Here is a tiny trained network, its code and every weight. The questions are about switching its units off for an input and a target symbol, where a switched-off unit gives its printed mean instead of its output.

import numpy as np


def w(rows, s, z=0):
    codes = np.array(rows[::2]) - 128.0
    scale = np.full(codes.shape[1], s)
    scale[-1] = z or s
    return codes * scale


def f(y):
    return np.maximum(y, 0)


def softmax(a):
    e = np.exp(a - a.max(-1, keepdims=True))
    return e / e.sum(-1, keepdims=True)


def log_softmax(a):
    a = a - a.max(-1, keepdims=True)
    return a - np.log(np.exp(a).sum(-1, keepdims=True))


def net(x, mask):
    ids = ['ΔΞβγεζηθλφω'.index(c) for c in x.split()]
    T = len(ids)
    res = E[ids] + P[:T]
    u = 0
    for l in range(2):
        q, k, v = (res @ M[l].T for M in (Q, K, V))
        z = softmax(np.where(np.tri(T) > 0, q @ k.T / 3**0.5, -1e9)) @ v
        res = res + np.where(mask[u], z, O[l][:, -1]) @ O[l][:, :-1]
        u += 1
        y = f(res @ A[l][:, :-1].T + A[l][:, -1])
        res = res + np.where(mask[u : u + 12], y, B[l][:, -1]) @ B[l][:, :-1]
        u += 12
    return log_softmax(res[-1] @ U[:, :-1].T + U[:, -1])


Q, K, V, O, A, B = {}, {}, {}, {}, {}, {}
E = w([
[174,194,110,144,195,127,172,102],'Δ',
[126,87,93,75,194,55,137,101],'Ξ',
[44,210,155,148,71,166,97,108],'β',
[139,95,165,109,168,56,118,96],'γ',
[114,107,163,90,149,48,97,58],'ε',
[143,64,79,107,189,74,173,165],'ζ',
[85,99,170,70,152,79,131,104],'η',
[105,125,98,128,254,218,122,123],'θ',
[157,80,82,116,69,140,24,137],'λ',
[74,112,107,130,102,191,135,202],'φ',
[165,158,191,159,67,146,121,176],'ω',
],0.018)
P = w([
[71,78,145,255,123,161,195,115],'0',
[119,128,194,158,197,125,93,194],'1',
[111,138,180,135,187,105,95,183],'2',
[111,135,162,125,163,98,96,163],'3',
[116,137,153,110,144,98,103,157],'4',
[118,135,140,100,133,93,102,141],'5',
[118,132,133,89,120,89,109,135],'6',
[124,133,126,81,113,93,113,121],'7',
[126,127,121,75,101,89,120,115],'8',
[136,125,109,64,92,92,122,105],'9',
[133,124,106,57,80,90,123,102],'10',
],0.0096)
Q[0] = w([
[33,102,93,147,67,217,222,214],'0.h0',
[167,49,57,148,197,158,136,159],'0.h0',
[48,238,203,109,109,234,255,47],'0.h0',
],0.0053)
K[0] = w([
[41,135,157,79,100,202,138,161],'0.h0',
[91,62,76,83,200,174,138,128],'0.h0',
[110,254,148,208,132,188,121,138],'0.h0',
],0.0072)
V[0] = w([
[254,182,155,142,81,105,165,117],'0.h0',
[109,146,104,93,164,129,148,147],'0.h0',
[94,85,195,128,70,134,128,215],'0.h0',
],0.008)
O[0] = w([
[231,156,24,208,112,52,71,242,2],'0.h0',
[87,148,168,27,46,155,137,201,214],'0.h0',
[254,91,197,130,215,139,59,73,83],'0.h0',
],0.0057,0.0027)
A[0] = w([
[93,98,152,108,92,217,142,87,115],'0.n0',
[76,123,138,118,17,31,104,175,173],'0.n1',
[94,181,160,226,176,130,128,171,97],'0.n2',
[143,36,82,74,118,56,119,84,193],'0.n3',
[143,72,117,147,112,101,156,51,47],'0.n4',
[195,11,91,136,121,162,31,136,136],'0.n5',
[128,197,102,121,116,104,55,175,164],'0.n6',
[55,103,85,210,50,198,91,236,137],'0.n7',
[100,53,176,2,143,85,178,204,57],'0.n8',
[186,94,144,113,141,20,52,138,2],'0.n9',
[192,142,63,133,102,46,158,252,126],'0.n10',
[158,90,99,192,194,168,106,125,123],'0.n11',
],0.008,0.0042)
B[0] = w([
[173,133,86,114,91,139,96,70,179],'0.n0',
[175,95,168,148,203,188,118,109,190],'0.n1',
[126,149,168,118,128,221,155,164,170],'0.n2',
[52,106,185,208,166,153,111,188,225],'0.n3',
[83,145,180,127,128,54,151,136,138],'0.n4',
[33,153,122,22,60,89,174,122,160],'0.n5',
[97,105,168,93,72,145,136,145,172],'0.n6',
[112,169,170,186,169,194,151,238,158],'0.n7',
[92,137,133,178,91,87,55,1,254],'0.n8',
[47,119,36,103,99,99,121,33,165],'0.n9',
[79,164,125,60,115,64,74,24,195],'0.n10',
[129,158,128,195,175,113,170,199,153],'0.n11',
],0.008,0.0078)
Q[1] = w([
[38,99,229,150,95,29,165,97],'1.h0',
[129,214,76,144,174,2,91,170],'1.h0',
[111,158,117,5,51,148,153,196],'1.h0',
],0.0069)
K[1] = w([
[164,96,165,194,2,123,247,131],'1.h0',
[109,210,163,126,123,23,197,106],'1.h0',
[207,176,92,49,59,80,29,195],'1.h0',
],0.0066)
V[1] = w([
[127,162,5,117,120,171,139,119],'1.h0',
[168,178,165,119,97,154,107,141],'1.h0',
[172,99,98,150,134,81,151,206],'1.h0',
],0.011)
O[1] = w([
[220,122,166,161,71,12,47,95,84],'1.h0',
[164,162,47,129,126,170,73,22,126],'1.h0',
[80,2,157,108,166,119,150,94,6],'1.h0',
],0.008,0.013)
A[1] = w([
[135,105,158,123,93,59,93,94,41],'1.n0',
[116,2,163,122,146,71,131,126,105],'1.n1',
[140,155,127,145,72,140,86,100,27],'1.n2',
[84,113,113,124,142,149,124,141,102],'1.n3',
[144,107,111,177,188,144,122,85,88],'1.n4',
[189,128,87,148,233,144,140,110,70],'1.n5',
[111,118,110,177,65,110,100,128,129],'1.n6',
[139,147,173,168,181,183,151,239,105],'1.n7',
[152,104,148,196,168,181,178,214,3],'1.n8',
[99,69,119,31,121,165,145,116,62],'1.n9',
[182,141,183,147,97,153,118,184,206],'1.n10',
[91,98,175,116,105,66,126,177,113],'1.n11',
],0.012,0.0045)
B[1] = w([
[153,89,106,114,178,164,76,195,188],'1.n0',
[208,159,195,137,86,225,178,102,186],'1.n1',
[177,95,107,96,128,48,181,129,215],'1.n2',
[164,116,127,169,142,140,148,133,194],'1.n3',
[112,76,136,147,50,138,120,135,160],'1.n4',
[103,108,191,186,107,133,133,184,145],'1.n5',
[156,146,113,144,152,168,98,166,170],'1.n6',
[184,64,90,210,57,50,111,147,244],'1.n7',
[95,198,94,25,171,142,114,104,169],'1.n8',
[254,39,88,110,165,79,140,176,170],'1.n9',
[64,136,137,168,200,143,150,140,187],'1.n10',
[81,167,173,6,105,59,134,131,181],'1.n11',
],0.0098,0.011)
U = w([
[85,181,144,93,252,200,160,128,254],'Δ',
[130,137,137,191,100,160,135,192,165],'Ξ',
[130,87,132,150,110,109,133,79,148],'β',
[105,99,125,137,173,99,139,124,130],'γ',
[132,123,133,123,157,110,102,162,54],'ε',
[152,118,150,115,80,153,99,164,70],'ζ',
[156,125,104,117,50,77,114,57,124],'η',
[151,126,163,129,91,115,159,132,25],'θ',
[93,108,139,120,61,94,110,138,95],'λ',
[82,104,125,138,153,116,94,103,163],'φ',
[160,108,118,119,165,135,152,147,69],'ω',
],0.011,0.0062)

Each question gives the input, a string of symbols that net reads in full, and the target symbol t.
The units are the heads (3 rows each of Q, K, V and O) and the neurons (one row each of A and B). Each row of codes is followed by its name. A weight is (code - 128) times the scale printed after its matrix; where a second scale follows, it is the last column's (O, A, B and U).
mask holds one flag per unit, layer by layer, with each layer's heads first. A switched-off unit (its flag False) gives its mean, the last column of its rows in O or B, instead of its output. The means were averaged over made-up inputs and are rounded, as every weight is.
A unit's drop is (log p(t) with every unit on - log p(t) with that unit switched off) / (log p(t) with every unit on - log p(t) with every unit switched off).
The circuit of an input: a set's keep is (log p(t) with only the set's units on - log p(t) with every unit switched off) / (log p(t) with every unit on - log p(t) with every unit switched off). Starting from the 12 units with the biggest drops (on a tie, the unit counted first), units are removed one at a time, each time the one whose removal leaves the highest keep (on an exact tie, the one counted first), for as long as the keep stays at least 0.8.
circuit, biggest first: the units of the circuit, biggest drop first
top k neurons: the k neurons with the biggest drops, biggest first
top k neurons in layer l: the k neurons of layer l with the biggest drops, biggest first
input Δ Δ Δ Ξ θ η λ η ω η, target ζ: top 3 neurons => [0.n8, 1.n1, 1.n0]
input β ζ φ Δ Δ Δ η, target η: circuit, biggest first => [1.h0, 0.n8]
input Ξ Δ Ξ ω λ β γ ε Ξ, target λ: top 4 neurons => [1.n7, 0.n3, 1.n11, 0.n8]
input φ ζ η θ, target Ξ: top 2 neurons => [0.n11, 0.n10]
input θ Δ φ θ ε φ γ, target ε: top 2 neurons => [1.n0, 0.n0]
input γ γ ω Ξ ζ, target ω: circuit, biggest first => [1.h0, 1.n9, 0.h0]
input λ Ξ Ξ φ β θ ω θ θ, target η: top 3 neurons => [0.n0, 0.n3, 0.n5]
input λ η λ ζ ζ γ η ζ φ Δ Ξ, target Δ: circuit, biggest first => [1.n7]
input η ζ Δ Δ ζ Δ Δ ω Ξ Ξ, target Ξ: circuit, biggest first => [0.n3, 1.n7, 1.h0]
input ζ φ Ξ Δ θ ω λ η, target θ: top 3 neurons => [1.n1, 1.n11, 0.n3]
input Ξ Δ ε ε λ Δ ε, target λ: circuit, biggest first => [1.h0, 1.n11, 0.n3]
input η Δ θ η η Δ ε, target Ξ: circuit, biggest first => [1.n7, 1.h0, 0.n3]
input Ξ λ Δ β ε θ ζ θ η, target λ: circuit, biggest first => [1.h0, 1.n11, 0.n8]
input γ λ ω ω γ Δ Ξ, target ω: top 2 neurons in layer 0 => [0.n4, 0.n10]
input Ξ Δ γ θ θ Δ λ γ, target λ: circuit, biggest first => [1.n7, 1.h0, 1.n11, 0.n3]
input β Δ λ ζ Δ Δ ζ β γ η Δ, target η: top 3 neurons => [0.n3, 0.n10, 1.n10]
input β Δ ζ λ θ Δ Ξ Ξ Δ ζ, target η: top 2 neurons => [0.n8, 1.n2]
input ζ ω Δ β θ ω ζ, target θ: top 2 neurons in layer 1 => [1.n1, 1.n11]
input ε ω Ξ ω ζ φ Ξ, target γ: top 2 neurons in layer 0 => [0.n3, 0.n8]
input γ ω Δ Ξ ω β Δ ε ω Δ Ξ, target ω: top 4 neurons in layer 1 => [1.n9, 1.n1, 1.n7, 1.n3]
input Δ Δ Δ φ ε, target ζ: top 2 neurons => [1.n1, 1.n0]
input ω β ζ θ Ξ Δ ζ ω ω, target η: circuit, biggest first => [0.h0, 0.n3, 0.n10]
input η β η Δ, target Ξ: circuit, biggest first => [1.n7, 1.h0]
input γ φ ε Δ θ Δ φ, target Δ: top 3 neurons => [0.n0, 1.n7, 0.n3]
input θ φ ζ, target ε: top 3 neurons in layer 0 => [0.n8, 0.n0, 0.n3]
